Below is a small trained network, with its code and all its weights. Each question gives an input and a target symbol and asks what happens when units are switched off, that is, made to give their printed mean instead of their output.

import numpy as np


def w(rows, s, z=0):
    codes = np.array(rows[::2]) - 128.0
    scale = np.full(codes.shape[1], s)
    scale[-1] = z or s
    return codes * scale


def f(y):
    return np.maximum(y, 0)


def softmax(a):
    e = np.exp(a - a.max(-1, keepdims=True))
    return e / e.sum(-1, keepdims=True)


def log_softmax(a):
    a = a - a.max(-1, keepdims=True)
    return a - np.log(np.exp(a).sum(-1, keepdims=True))


def net(x, mask):
    ids = ['ΔΛΠΣΨαβγεζθμξτφω'.index(c) for c in x.split()]
    T = len(ids)
    res = E[ids] + P[:T]
    u = 0
    for l in range(2):
        r = res
        for j in range(2):
            rows = slice(3 * j, 3 * j + 3)
            q, k, v = (r @ M[l][rows].T for M in (Q, K, V))
            z = softmax(np.where(np.tri(T) > 0, q @ k.T / 3**0.5, -1e9)) @ v
            o = O[l][rows]
            res = res + np.where(mask[u + j], z, o[:, -1]) @ o[:, :-1]
        u += 2
        y = f(res @ A[l][:, :-1].T + A[l][:, -1])
        res = res + np.where(mask[u : u + 16], y, B[l][:, -1]) @ B[l][:, :-1]
        u += 16
    return log_softmax(res[-1] @ U[:, :-1].T + U[:, -1])


Q, K, V, O, A, B = {}, {}, {}, {}, {}, {}
E = w([
[158,199,126],'Δ',
[119,117,128],'Λ',
[113,133,122],'Π',
[192,51,156],'Σ',
[140,168,120],'Ψ',
[88,64,161],'α',
[177,122,107],'β',
[108,132,119],'γ',
[220,133,130],'ε',
[81,5,182],'ζ',
[229,74,180],'θ',
[63,30,133],'μ',
[140,111,127],'ξ',
[150,166,128],'τ',
[207,142,157],'φ',
[144,169,124],'ω',
],0.014)
P = w([
[96,117,174],'0',
[114,178,253],'1',
[254,93,114],'2',
[125,64,190],'3',
[89,186,239],'4',
[246,89,90],'5',
[35,30,178],'6',
[91,139,231],'7',
[225,31,65],'8',
],0.0077)
Q[0] = w([
[183,125,3],'L0H1',
[146,162,200],'L0H1',
[122,112,36],'L0H1',
[153,57,227],'L0H2',
[116,102,176],'L0H2',
[98,208,56],'L0H2',
],0.011)
K[0] = w([
[203,225,183],'L0H1',
[60,62,47],'L0H1',
[232,67,182],'L0H1',
[18,127,66],'L0H2',
[56,112,111],'L0H2',
[191,81,254],'L0H2',
],0.0091)
V[0] = w([
[55,166,112],'L0H1',
[108,5,114],'L0H1',
[92,88,181],'L0H1',
[168,234,192],'L0H2',
[49,165,61],'L0H2',
[72,169,136],'L0H2',
],0.011)
O[0] = w([
[97,219,77,75],'L0H1',
[164,221,215,254],'L0H1',
[239,187,151,221],'L0H1',
[55,16,34,55],'L0H2',
[110,255,38,63],'L0H2',
[149,181,15,111],'L0H2',
],0.0069,0.0072)
A[0] = w([
[172,212,170,197],'L0N1',
[2,87,104,53],'L0N2',
[26,42,70,152],'L0N3',
[70,139,47,103],'L0N4',
[117,40,175,187],'L0N5',
[188,169,57,109],'L0N6',
[101,92,161,18],'L0N7',
[20,146,121,65],'L0N8',
[118,174,185,225],'L0N9',
[43,167,60,21],'L0N10',
[31,144,49,70],'L0N11',
[151,204,117,177],'L0N12',
[35,151,143,224],'L0N13',
[149,42,155,108],'L0N14',
[161,55,128,76],'L0N15',
[127,220,127,2],'L0N16',
],0.0096,0.0057)
B[0] = w([
[65,86,134,247],'L0N1',
[166,203,127,129],'L0N2',
[254,187,127,135],'L0N3',
[225,183,116,129],'L0N4',
[165,176,126,213],'L0N5',
[105,167,200,131],'L0N6',
[173,189,151,133],'L0N7',
[176,104,182,128],'L0N8',
[89,117,84,228],'L0N9',
[195,193,158,129],'L0N10',
[234,145,133,129],'L0N11',
[81,77,139,169],'L0N12',
[185,169,67,139],'L0N13',
[114,150,131,191],'L0N14',
[85,164,154,167],'L0N15',
[71,123,176,144],'L0N16',
],0.0095,0.015)
Q[1] = w([
[10,56,238],'L1H1',
[95,14,67],'L1H1',
[114,85,83],'L1H1',
[90,144,153],'L1H2',
[201,153,201],'L1H2',
[253,92,196],'L1H2',
],0.0071)
K[1] = w([
[169,25,123],'L1H1',
[212,145,255],'L1H1',
[111,152,219],'L1H1',
[118,92,120],'L1H2',
[124,177,210],'L1H2',
[155,205,140],'L1H2',
],0.0096)
V[1] = w([
[86,209,106],'L1H1',
[137,123,198],'L1H1',
[197,60,157],'L1H1',
[164,70,32],'L1H2',
[254,186,211],'L1H2',
[161,40,113],'L1H2',
],0.0085)
O[1] = w([
[107,188,213,110],'L1H1',
[207,142,77,188],'L1H1',
[120,167,3,150],'L1H1',
[44,252,119,5],'L1H2',
[23,52,89,225],'L1H2',
[199,152,107,100],'L1H2',
],0.0056,0.014)
A[1] = w([
[142,63,223,100],'L1N1',
[131,63,154,118],'L1N2',
[212,96,134,23],'L1N3',
[79,247,123,237],'L1N4',
[130,179,106,10],'L1N5',
[216,133,159,43],'L1N6',
[115,189,158,14],'L1N7',
[136,142,133,255],'L1N8',
[101,168,106,61],'L1N9',
[167,90,102,15],'L1N10',
[65,136,117,64],'L1N11',
[136,90,65,39],'L1N12',
[139,206,129,43],'L1N13',
[172,181,180,165],'L1N14',
[159,79,149,231],'L1N15',
[192,168,179,209],'L1N16',
],0.012,0.0064)
B[1] = w([
[101,208,107,250],'L1N1',
[159,191,121,212],'L1N2',
[220,175,165,158],'L1N3',
[185,16,156,135],'L1N4',
[57,80,87,129],'L1N5',
[148,117,189,149],'L1N6',
[255,34,161,128],'L1N7',
[111,21,88,155],'L1N8',
[160,79,182,129],'L1N9',
[192,195,146,142],'L1N10',
[200,218,195,135],'L1N11',
[78,219,156,139],'L1N12',
[129,122,39,129],'L1N13',
[90,90,164,145],'L1N14',
[168,125,81,225],'L1N15',
[72,38,177,162],'L1N16',
],0.0088,0.021)
U = w([
[68,81,21,77],'Δ',
[72,55,86,137],'Λ',
[75,37,162,105],'Π',
[144,113,199,107],'Σ',
[127,65,102,134],'Ψ',
[2,195,142,113],'α',
[91,126,65,197],'β',
[117,58,123,87],'γ',
[161,108,117,52],'ε',
[102,130,155,172],'ζ',
[137,208,73,77],'θ',
[54,110,173,255],'μ',
[111,92,73,190],'ξ',
[113,108,65,131],'τ',
[90,235,51,86],'φ',
[109,99,45,112],'ω',
],0.008,0.0044)

Each question gives the input, a string of symbols that net reads in full, and the target symbol t.
The units are the heads (3 rows each of Q, K, V and O) and the neurons (one row each of A and B). Each row of codes is followed by its name. A weight is (code - 128) times the scale printed after its matrix; where a second scale follows, it is the last column's (O, A, B and U).
mask holds one flag per unit, layer by layer, with each layer's heads first. A switched-off unit (its flag False) gives its mean, the last column of its rows in O or B, instead of its output. The means were averaged over made-up inputs and are rounded, as every weight is.
A unit's drop is (log p(t) with every unit on - log p(t) with that unit switched off) / (log p(t) with every unit on - log p(t) with every unit switched off).
The circuit of an input: a set's keep is (log p(t) with only the set's units on - log p(t) with every unit switched off) / (log p(t) with every unit on - log p(t) with every unit switched off). Starting from the 12 units with the biggest drops (on a tie, the unit counted first), units are removed one at a time, each time the one whose removal leaves the highest keep (on an exact tie, the one counted first), for as long as the keep stays at least 0.8.
units of the circuit, in order: the units of the circuit, biggest drop first
most important unit: the unit with the biggest drop
k most important neurons: the k neurons with the biggest drops, biggest first
top k neurons in layer l: the k neurons of layer l with the biggest drops, biggest first
heads that matter: for each layer, one digit per head in row order, 1 if its drop is at least 0.15 and else 0, layers parted by /
input μ μ α Σ μ Π ζ ζ Λ, target Σ: most important unit -> L1H2
input Λ ζ α μ Ψ, target α: units of the circuit, in order -> [L0H1, L0N16, L0N1]
input Δ α γ, target α: top 3 neurons in layer 1 -> [L1N12, L1N11, L1N15]
input β μ μ μ μ, target α: units of the circuit, in order -> [L0H1, L0H2, L0N1, L1N1]
input Σ μ φ α ω μ μ Δ, target α: 2 most important neurons -> [L0N16, L1N1]
input Σ ξ ξ, target θ: heads that matter -> 11 / 01
input Σ Δ Λ, target θ: 3 most important neurons -> [L0N3, L1N12, L1N10]
input μ Σ γ Σ Δ ε Σ ξ Δ, target Σ: top 2 neurons in layer 1 -> [L1N3, L1N6]
input α μ Ψ μ Π, target α: heads that matter -> 10 / 00
input μ γ ξ, target Σ: top 4 neurons in layer 0 -> [L0N1, L0N9, L0N16, L0N12]
input Δ ζ τ, target α: heads that matter -> 11 / 01
input θ β Σ Π ξ θ μ τ ξ, target φ: 2 most important neurons -> [L0N5, L1N12]
input μ Σ Ψ ζ ξ θ Π ξ Ψ, target Σ: top 2 neurons in layer 1 -> [L1N3, L1N6]
input Δ Δ μ ξ Ψ Π, target α: 2 most important neurons -> [L0N3, L1N12]
input ζ Σ Δ μ α, target α: units of the circuit, in order -> [L0H1, L1N1, L0N1]
input Δ θ Σ α, target α: most important unit -> L1H2
input μ Σ ε μ ω ε, target Σ: heads that matter -> 11 / 10
input Σ Σ τ θ Λ ζ, target θ: heads that matter -> 01 / 01
input Λ φ γ Δ α ζ μ μ, target α: top 2 neurons in layer 0 -> [L0N1, L0N12]
input θ Ψ Λ Ψ Δ Σ μ θ θ, target φ: heads that matter -> 01 / 01
input ε Σ Σ ξ μ ξ μ ξ, target α: top 2 neurons in layer 0 -> [L0N16, L0N15]
input μ Δ θ ξ Σ θ, target Σ: 2 most important neurons -> [L1N3, L1N6]
input μ γ ε ε τ α, target Σ: top 2 neurons in layer 0 -> [L0N1, L0N9]
input μ θ θ Σ μ ε φ μ Λ, target Σ: most important unit -> L0N1
